In the rows, zero is written as 128.
Each row is followed by its class.
[131  82  98 126 101 149  98  86 143 159 133 121 170 127 101 152 125 146
 154 123  68  98  88 110 102 150 139 111 160 113 163 130  86  94  90 130
 148  99 119 132 103 150 136 117 127 116 164 160 130 131 152 143] | J
[110 192 183 127 157 100 131 136 102  67 199 121  98 144 101 104 113 122
 107  79 166 146 182  72 178 167 129 150 128  84 121 128 150 188 216  79
 147 133 158  85 129 152 123 140  89 105 173 152 164 124 158 180] | Q
[151 158 118 144 122 122 142 104 159  55 129 118 100 128 128 131 151  81
  81  99  94 120 112  95 190 160 142 126 144 125  76 113  71 101 104 152
 140 161 155 163 142 117 136 134  42 125 101  65 115 149 130 182] | U
[146 112 159  96  84 136 106  84 126  85 106 145 138 113  73 112 200 154
  70 125 125 110 118 156 117 159  99 129 167 149  89 103  70 133 141 157
 142 112 144 118 120 146 136 148 119 139 147 121  86 146 127  97] | L
[164  84  80 116 121 100 107 137 112  98 112  94 155 144  90 129 181 110
  94 173 149 143  88 140  98 130 127 143 141 141 126  97 149 110 132 125
 117 157 110  89 145 117 138 142  61 137 134  92 125 170 125 178] | C
[129 181 173 152 131 107 101 110  97  92 160 106 113 164 109 168 124 195
 135 126 122 179 131 107 151 102  98 113 109 147 123 133 132 155 150 137
 163 135 129 119  99 177 113 174 177 155  88 144 121 144 112 192] | X
[118 112  79 130 115 179 139 158  53 177  59  91 162 136  83 144 137 183
 212 134 131 179 167 154 132 132 141 163 107 122 113 127 151 111 104 137
 163 107 123 108 137 127 141 106 148 130 136 148 180 136 142 159] | F
[163 100 112  92 139 172 121  99 127 188 117 101 149 153  93  84 104 141
 104 121 181 130 152 139 128 176 166 118  99  74 145 123 122 126 149  90
 154  98 142 153 140 179 124 122 101  85 151 135 132 157 105 173] | F
[177  76  76 115 102 103 136 115 172 144 116 153 169  85 124  74 119  72
 112  79 115  33  64  58  78 132 164 135 135 124 127  57 103 134  89 105
  73 129 135 103 119 161 131 149 100 120 107 165 122 126 129 147] | F
[120 143 168 180 130 139  84 137 103 157 130  61 109 166 152 116 157 138
 162 183 135 146 103 139 135 141 127 148 121 126 143 132 109 116 105 141
 139 105 176 149 133 143 108 160 128 127 150 118 186 147 111 139] | J
[138 190 112 139 166  81 140  80 152 120 154 107  96 162 133 102  77 139
 122  83 145 147 166 110 173 131 177 172  95  95 160 157 114 140 153 129
 129 105 129 170 122 145 123 162 117 108 134 141 170 119 112 167] | Q
[ 98 154 146 122 119 138  32 183  87  52 106 146  84 157 154 175 141 120
 117 152 110  72  94 121 134 119 171 115 139 132 101 136 122 142 152 111
 154 118 138 116  94 153 118 126 127 101 108 150 128 160 148 109] | Q
[134 108  68 146 146 142 164 189 141 113 138 142  98 151 176 129  68 130
 127 126 131 191 150 145 178 161 138 103  92 129 169 106 122 144  72 107
 183  99 166 163 165  90  85 128  80 156  81 103 123  85 125 188] | J
[153 173 133 145 102  78 147 127 136  93 175 123  96 148  89 136 118 157
 117  73 121 182 163 140 138  94 121 114 144 147 139  93 103 123 106 132
 137 134 150 137 161 125 112 150 144 137  83 125 138 100 100 154] | L
[145  88 119 113 127 152  87 128 184 117 141  77 129 120 172 112 168  83
 109 164 109  90  90  70 104 147 141 153 151  90 111 116  88 123 139 120
 129 103 114 145  73 167 139 139  81 144 153 109 152 176 159 125] | J
[119 134 102 109 171  94 103 152 141 142  96 128 121 142 119 117  46 128
  75  79 111  78 105 115  97 105 165 115 104 132 134 114  88 149 128 130
 153  95 100 108  87 142  80 130 174 143  92 130 100 141 103 149] | Q
[148 174 132 155 188 162 100 119 108 116 117 102 119 195 118 110 155 137
 192 111 125 171 157 158 174 155 174 150 110 136 139 125  79 146 131 143
 164 120 123 111 174 194 151 113 159 100  97 113 163 117 130 211] | X
[146 156 123 118 111 159 135 120 135 200  86 109  92 149 153 104  51 181
  80 143 138 153 165 162 157 132 161  91 155 132 115 124  96 194  89  89
 183 111 158 150 118 159  67 166 128 137  98 161 163 157 123 107] | U
[114  85 141 129 124 148 120 148 122 142  77  54 111 160 135  87 121 132
 118 161 106 132 132 154 144 168 103 155 106 130 118 142 103 176 143 138
 183 140 158 172 135 111 131  97  98 117 140  86 127 167 105 140] | C
[146  93 128 115 141 120 102 153 159 112 129  62 130 157  71 140 156  88
 127 159 140 110 134 124 128 158 154 188 149 111 142  79 144 117 149 126
 149 113 124 134 167 169 146 121  83 109 171 107 165 183 131 113] | Q
[118 156 121 154 119 136 114  93 140 128 129 133 107 127 117  97 146 156
 138  88 140 114 126 128 182 182 144 123 179 131 147 111 116 142 109 149
 120 102 131 120 179 168 127 135 132 118  92 152 131  93  95 190] | E
[109 143  93 145 130 153 125 225 116 154 105 121 166 139 114  39 129  72
 132 102 130 143 171 103 135 179 192 130 148 113 177  73 102  98  85  96
 123 106 153 132 194  60 119  79  94 110 147 101 157 111 146 210] | C
[123  75 173 169 162 134  66 159  94  89 113 140 148 160 115 114 119  99
  86 170 149  96 131 105 122 153 135 121 154 152  95  83  91 172 163  96
 124  99 152  98  96 181 106 130 101 178  87 106 148 144 129 164] | L
[101 145 196 112 161 181  98 137 114 123 126 159 152 130  99  86 122 129
 138 102 116 120 174 125 170 125 137 127  62 106 144 158 186 185 162 103
 177 126 125 104 129 145 151  66 146  98 138 156 135 136 153 118] | X
[110  87 156 115 136 176 133 141  96 115  77 118 123 154 123  71 108 140
 100 121  91  36 112 139 127 120 164 163 108 135 136 156 106 120 162 109
 150 132 151 116 121 158 142 138 120 115  73 135 102 119 106 112] | F
[111 131 115 167 101 204 124 136 114 138 111 171 164 110 162 119 113 105
 155 163 109 122 132 138 119 101 156  86 127 146 149 146 135 122  74 113
 116 142 167 101 129 151 119 140 136 127  98 130 175 126 137 155] | C
[110 108 117 132 135 150  56 143  98  93  77 156 129 141 141  62 184 101
 132 181 171 102 152 132 133 185 136 142 115 105 145  99  87 162 196  90
 139 115 159 109 143 132 115  80 104 114 153 126 123  96 146 111] | L
[146  69 101 105 137 123 125 158 122 146 178 107 116 118 139 130 155 137
 192 132  97  74  96  87 136 101 125  93 134 142  93 129 140 148 149  67
  88 133 115 130 134 139 187 144  86 122 114 179 118 119 178 122] | F
[154 129  77 124 146 145 121  40 141 179 134 191 151  77 140 148 162  64
 117 118 111  95 145 106  99 105 152 125  96  98 122 117  70 125 137 147
 101 126  94 126  81 131 125 121 108 145 109 107 189 101 158 213] | E
[150 132 129 140 132 124  79  98 136 186 116 157 129 152 117 181  82  97
 181 172 139 130 153 185 162 115 115 103  92 123 134 153 124 162 116 115
 167  95 132 124 127 147 120 158 161 129 101 169 147 133 154 131] | U
[140 155  99 147 103 133  90  42  99 104 125 151 127 115 130  68 178 153
 104 117 133 130 148 111 141 167 112 118 128  98 115  95 102 156 177 110
 106 123 173 136 123 175 127 128  62 119 145 124 129  77 114 233] | X
[161 162 119 113 181 147  38  77 179 118 159 130 161 183  80 129 159 103
 178  90 149 129 158  95 142 159 184  80 121 140 132 132 166 127 151 120
 128 147 126  41 175 156 168 128  96 109 126 163 136 130 170 174] | E
[144 169 108 110 114 143 131 116 140 142 156  77  83 142 128 116 144 190
 143 107 131 156 117 133 170 124 138  95 135 112 137 131  95 112  73 134
 141 138 181 129 129  91 167 134  79 107 174  90 110  99 123 218] | U
[117  98 203 215 113 178  98 106  93 148 123 140 174 151  56 129  78  30
  71 139  94 137 133 154  97 144 109 185 128 131 117 134  87 103 108 128
 126 125 210  98 131 132  80 134 106 145 118  76 156 115 124 106] | J
[151 166 135 176 155 149  91 140  63 203 104 177 173 146 147  98  74  90
 142 154 182 147 154 153 131 116 187 118  79 153 116  78 121 164  93 101
 151 101 115  52 123 119 134  82 126 126  94 155 131  85 127 198] | E
[130  99 160 139 138  62 141  96  88 146 153  41 109 115  79 138 104 177
 151 118 132 112  81 125 121 121 154  94 132 131 126 115  72 129  50 138
 139 122 143 116 145 179 154 191 103 136  73 111 146 161  95 163] | F
[148  87  99 124 140 109 223 134 157 131 101  85  98 138 109 125 141 175
 128 117  97 158  88 139 149 125 148 141 117 155 149 116 121 109  64 133
 141 156 160 173 125 139 124 111 115 109 145  64 163 140 114 138] | C
[118 100  84 144 147 129 106  67  96  90 145 127 133 154 124 122 168 143
 213 155 116 163 131 137 156 154  92 127  90 139 101 146 133 122 149 132
 105 180 157 107 165 158 149 117  69 124 149 121 117 121 176 187] | X
[150 138  88 132 166 146 110 138 133 157 149 111 157 162 152 114 177  97
 124 151 140 150 131  86 135 163 119 129  86 128 139 140 157 111 150 147
 176 152 130 120 114 112 107 103  98 138 150 120 129  97 146 155] | E
[115 157 180 156 178 148 126 100 140  87 150 132 100 151 132 148 111 126
  95 148 156 185 149 133 167 178 119 120  87 127 152 112 117 172 166 116
 137 133 175 121 143 151  83 119 141 111 104 104 118 136 103 174] | Q
[156 115 137 167 125 150  79 134 171 155 140 103 155 145  88 122 158  45
 139 143 118  84 163  91 106 106 137 161 130 144 123  90 127  76 152 139
 127 125 158 107 173 165 105 147 110 166  99 126 162 153 133 129] | E
[116 128 154 169 117 214  56 127  91 111  75 163 168 142 110 114  94  94
 148 142 151  98 117 147  99 156 169 152 138 141 103  98 111 104 127 118
 140  94 169  73 162 200 115 103 133 126 152 126 104 133 126 115] | E
[114  54 139 126  80 119 132 178 103  96  82 151 142 178 113 118 109  77
 179 123 105 102 105 168 122 151 118 156 119 133 162 136 147 157 119  74
 139 124 131 172 169 112 126 158 119 129  82 156 137 141 137 133] | F
[150 116  68  99 160 125  95  62 128 147 120 158 151 144  87 136 126 138
 122 112 151 132  77  89 133 177 164  76 110 105 137 104 126 140 114  96
  95 138 127 146 110 158 124 152  90  90 172 115 120 129 147 216] | X
[134 136  97 111 157 181 105 136 123 159 121 145 166 121 100 156 153 151
  94 160 108 158 163 118 167 167 102  85  77 142 118  91 206  92 172 119
 146 159 142 139 162 172  97  99 131 118 108 131 132 123 136 122] | C
[108 101 142 109 101 128  83 142  78  89  64 137 107 175  62 106 110 179
 115 122 121  82 137 152 157 157 124 130  98 135 139 131 116 164 185  89
 152 152 173 147 157 148 106 128 113 115 146 140 157 150 127 121] | F
[130 135 136 106 166 139 122  95 136  64 167 109 101 148 121 103 113  91
 101 137 152 140 144 124 149 203 109 128 108 101 122 127  64 118 187 135
 101 161 156 148 155 187 140 148  76  87 154  84 129 129 107 146] | Q
[160 149  93  87 160 107 129 190 155  97 133  98 102 161 144 119 143 153
  83  92 131 198 118 130 185 184 142 105 124 116 155 136 134 118 108 122
 137 150 110 157 173 128 131 116 100  97 129 110 158 155 120 139] | C
[151 171  74 119 123 121 117 140 114 125 119  88 139 143  82 113 133 143
 116  77 119 141 138 128 141 185 183 145 150 141 147 103 111  95  89 147
 150 161 174  79 212 127 137 120  94  64 161 137 146 113 149 130] | C
[172 128 128 124 148 134 118  99  97 135  98 148 112 127  80 130 164 134
  95 140 162 173 161 196 145 168 167 132 124 110 143  68 112 128  86 117
 154 102 192 100 158 157 111 114  73 114  90 104 178  87 121 156] | U
[171  61 121  90 136 126 120 157 108 156 138 120 170 141 120  50 251 113
 149 137 175 124 106 130 149 214 117 164 112 108 120  88 197 127 113 124
 138 125 167  95 147 164 163 125  37 119 158 143 149 121 159 198] | C
[105  96 148 124 114 144 108  95  90  94 105 120 121 153 100 130 166 196
 119 113 161 101  89 166 110 137 149 118 150 122 152 154 121 109 142 122
 151 147 124  99 122 186 127  89 160  94 106 115 109 126  88 140] | L
[159  89  79 133 123 149 121  93 179 172 136 164 143 124  75 122  67  74
 142 122 161 112 137 132 126 111 147 136 117 120 109  96 111 153 117 115
 104 101 108 156 145 146  98 164 124 154 129 122 152 167 145 158] | J
[129 139 108 142 103 183 157 121 158 108 133 101  85 104 129  91 128 159
 128  58 173 176 143 120 173 147 135 137 120  90 141 140  98 160 101 103
 120 128 177 102 155 159  89 118 131 104 110 121 165 147 117 192] | J
[150 105 108 141 129 156 141  77 141 155 164 141 167  91  54 159 116 109
 118  90 133 119 125 116  95 114 159 118 143 139 111  76 137 102 106 127
  98 147 108  84 156 145 138 112 120 121  91 115 133 114 126 158] | J
[152 163  87 131 163 111  71 118 200 112 175 113  52 112 133 121 164  85
  71 124 113 138 121  98 172 175 151 129 176  71 121  96  48 146  93 177
 140  95 168 106 136 145 105 122  71 123 144  84 131 121 128 142] | Q
[147 107 114 111 123 194 111 157 137 113 128 128 158 140  99  74 138 140
 177 109 145 150 159 100 126  99  99 130 107 123  84 115 210 131 160 116
 135 123 148  53 115 147 153  77  80 147 202 153 127 154 136 187] | E
[143 168  97 100 139 153  88  94 169 145  94 116 151 144 130 117 135  76
 149 107 104 133 149 123 100 158 192 122 156 107 103  93  89 111 135 121
 132 124  88 104 156 159 158 149 135 118  96 111 130 150 153 175] | C
[125 167 112 156 122 157 165  38 182 125 165  97 104 139  77 125 127 117
 118  66 141 192 170 114 160 146 113 125 107 118 113 158 130 158 159  99
 118 153 202 142 158 104  97 154  98 109 143  83  97 105 130 182] | Q
[101 126 171 131 154 163 108  95  95 124 116 169 138 151 123  70 116 157
 149 150 114 139 188 153 132 120  96 139  79 107 159 165 147 172 195 128
 189 140 164  53 117 155 102 141 140 181  98 153 139 107 127 169] | C
[116 138 150 143 125 163 130 124 100  51 153 108 116 129 148 111 145 106
 154 134 122 162 163 118 117 140 122 156 115  86 147 130 122 137 169 103
 165 129 159  95 135 131 152 138  65 143 116 103 157  83 132 170] | J
[128 159 182 157 119 118 117 107 103 156 136 127  95 127 166 160 116 159
  90 163  97 123 142 154 120 117  78  85 130 137  69 113 112 127 154 135
 183 147 180 128  97 175  85  85 138 145 144 109 148 124 115 112] | U
[170 170  59 117 119 122  99  59 147 160  94 143 128 121 117 136 200 146
 127 117 132 177 180 172 132 163 132 145 129 148 118  97  88 114 127 163
 103 143 127  99 172 171 124 145 160 122  80 142 156  75 147 118] | X
[139 118  28 110 100 195 123  99 147 141 114 141 158  82 147 105 157  98
 117 124  79 127 113  75  97 128 140 103 150 102 130 105 131 141 104 108
  78 138 128 150 108 103 140 123  68  94 152 130 128 106 143 180] | X
[158 115  57  78 122 167  96 159 152 153  82  97 158 128 160  74 146 114
  80 174 119  92 113  86 131 181 163 113 123 115 162  94  67 145 117 100
 137 117 113 150 108 184 110 187 115 129 100 149 158 140 148 115] | F
[171 193 114 144  94 105 128  77 122 164  99 104 110 146  91 144 181 117
  87 134  89 165 122 169 150 161 119 138 188 131  89  68  98 114  93 147
 160 153 171  84 161 121 107 135  85 103 162 105 153 118 135 163] | U
[150 126 130 123 130 131 110 149 153 116 157 102  90 145 103 124 108 135
 135  34 129 122 166 148 154 123 169 137 169 147 128 137  92 163 129 119
 122  97 102 146 218  87 169 121  94 127  87 147 129 142 121 171] | E
[159 107 117 116 176 175  44  92  95 149 153 162 134 151 106 160 139 114
 125 119 142 131 116 162 104 134 128 108 128 137  59 115 130 131 145 140
 111 127 130  47 144 180 127 137  89 158  96 122 115 127 145 198] | E
[130 114 128 114 155 155 142 134 123 167 116  87 132 112 152  68 197 125
 138 173 140 170 153  84 146 148  99 137  57  99 133 149 132 151 130 137
 149 145 155 162  77 133 120 128 108 130 136 117 166 121 137 108] | X
[ 65 153 143 148 134 147  42 149  70  79 122 123 186 141 131 102  92 139
 127 147  90  93  90 131  99 132 159 128 101 156 156  99 131 123  87 142
 145 135 129  65 129 178 107 104 153 136  96 142 106 132 136 154] | Q
[116 121 193 170 161 205  12 104  88 155  98 168 144 187 138 151  54  73
 124 176  82 111 130 148 132 143 116 115  80 144  96 129 111 159 158 117
 127 141 172 112 132 186  87 126 123 130  83 152 153 166 123 143] | E
[150 184  56  89 117  92 133 164  83 145 107 150 131 109  93 110 114 175
 127  81 178 184 168 143 124 143 190  82 117 150 111  61 117 154  52 129
 151 117 110 138 150 116 124 116 133 109 135 135 157  93 149 141] | X
[140  98 105 121 131 158 103 147 160 195 113 118 102 152 132 132 130 120
  95  94  73  91 104 137 141 156 103 125 176 119  77  85 157 146 129 126
 140 130 151 133 145 170 119  97 115 111 131 109 131 102 109 129] | L
[136  81 125 102 160 104 192  93 169 117 139  96 149 125 125  58 150  81
 117  98  81  91 113 111 124 130 123 184 119 116 120 141 109 107 189  84
  86 167  96 120 140 190 141 123 104 113 131 115 146 174 172 144] | C
[162 102  93 159 128 146  66  66 127 122  40 119 108 166 134 130 142 136
 126 227 128 160  61 177 147 172 126 111 123 143 124  87  54 157  95 117
 120 102 185 136 101 150  88 107 109  92 132 115  91 155 105 172] | U
[108 125 119 114 136 160 101  69 115 166 113 164 160 138 147 110 186 121
 129 178 157  95 161 137 128 162 165 127 118  98 111  89 130 101 182 119
 159 127  95 152 129 157 119  96 118 135 134 108 123 138 158 179] | L
[148 102  74 101 127 116 134 179 121 133 130  87 106 189 145 126 212 212
 168 114 166 157 134 131 137 161 148 126 131 142 156 107 145 154 121 114
 202 144 151 137 130 121 127  97 114 139 156 113 159  85 155 182] | L
[143 148 109 121 158 156 112  78 146 111 133  88 100 131  97 109 169 158
 151  75 173 184 136 141 126 141 178 102 141 116 116 149 107 171  89 147
 149 124 124  84 136 191 111 108 134 122  90 105 178 147 123 170] | E
[127  92 109 112 131 170 141 148 148 152 143  79 104 118 158 106 124 182
 136 140 156 121 117  78 144 135 129 146  90  92 140 148 146  95 120 148
 154 124 152 177  88 161 113 129 121 128 134 139 140 140 101 100] | J
[100 151 142 120 136 127  34 176  90  84  67 134 120 177 107  78 162 115
 115 177 152 142 163 155 144 177 128 181  67 126 164  71 104 142 181 103
 133 123 165  91 127 188  62 104 177 115  74 153 148 113 138 124] | Q
[131 117  92 129 147 138 136 157 110 162  79  88 100 127 112 106 149 160
 164 176 171 171 147 140 166 167 142 120 120 109 158 107  68 140 100 149
 175  98 135  86 158  95 120 119 143 124 106 131 105 134 103 157] | F
[158 141  77 114 139 135  90  99 102 228  85 120 144 150 139  99 176 122
 119 173 165 126 156 143 124 168 142 129 102 129  44  45 151 103 164 101
 126 136 144 105 115 241  99 145 103 136 102 131 160  96 140 145] | Q
[141 124 116 138 154 124 158 126 148 129 144 119  86 148 119 185  76 118
 105 144 118 133 126 108 172 127 141  74 120 120 142 148  80 154 160  81
 151 144 120 172 149 118  95 131 129  97 128 113 139 185 133 147] | F
[143 112 109 107  98 106 146 109 146 154 117 116  93 164  76 117  80 162
 113  64 144 144 139 129 144 147 154 135 148 102 130 113 135 123 108  80
 125  96 181 185 143 169  98 185  98 110 151 129 134 149 126 178] | X
[149 108  76 157 139 129 153 108 149 193  82 147 128  91 130  72 111  53
 117 143 137 100 170 133 139 134 159 122 131 116  76  73 123 143 153  74
 119  88 113 153 164 174  80 117  96 126  86 139 182 129 131  83] | J
[ 91 153 151 151 123  94  63 121 129  84 131 137 100 170 125 125  96 115
 119 174 106 154 155 135 131 160 152 115 145 157 179 114  58 151 113 107
 107 118 186 129 143  97  92 187 122 143  79 152 120 102 148  94] | Q
[148  99 168 154 107 121 114  98 122  93 111 128 130 169  85 147 188 138
 194 145 172 140 151 160 123  95 133 122 110 182 146 133  97 210 125 116
 170 143 145  78 118 150 127 179 175 165  23 145 162 132 136 164] | L
[151 121  91 100 144 176 139  79 130 139 147 119 121  98 146 118 150 154
  73 150  94 114 121 115 116  95 108  89 122 113 104 130 150 140 154  99
 107 174 166  97  82 165 102 113  64 113 156 124 171 137 147 165] | U
[135 116 148 181 161 128  95 126 114 121 113  81 140 134 111  69 162  88
 117 191 154 153 133 105 148 205 111 100 124 107 166  99  85 145 135  86
 102  75 221 102 140 174 109 179  79 130 121 102 164  92 104 168] | F
[117 130 140 123  92 153 129  98 150 128 101 103 126  91  67 150 175 202
 133 151 144 132 161 119 103  90 110  80  93 163 129 107 136 147 163 100
 141 135 180 112 122 134  98 129 184 154 140 113 125 143 137  98] | F
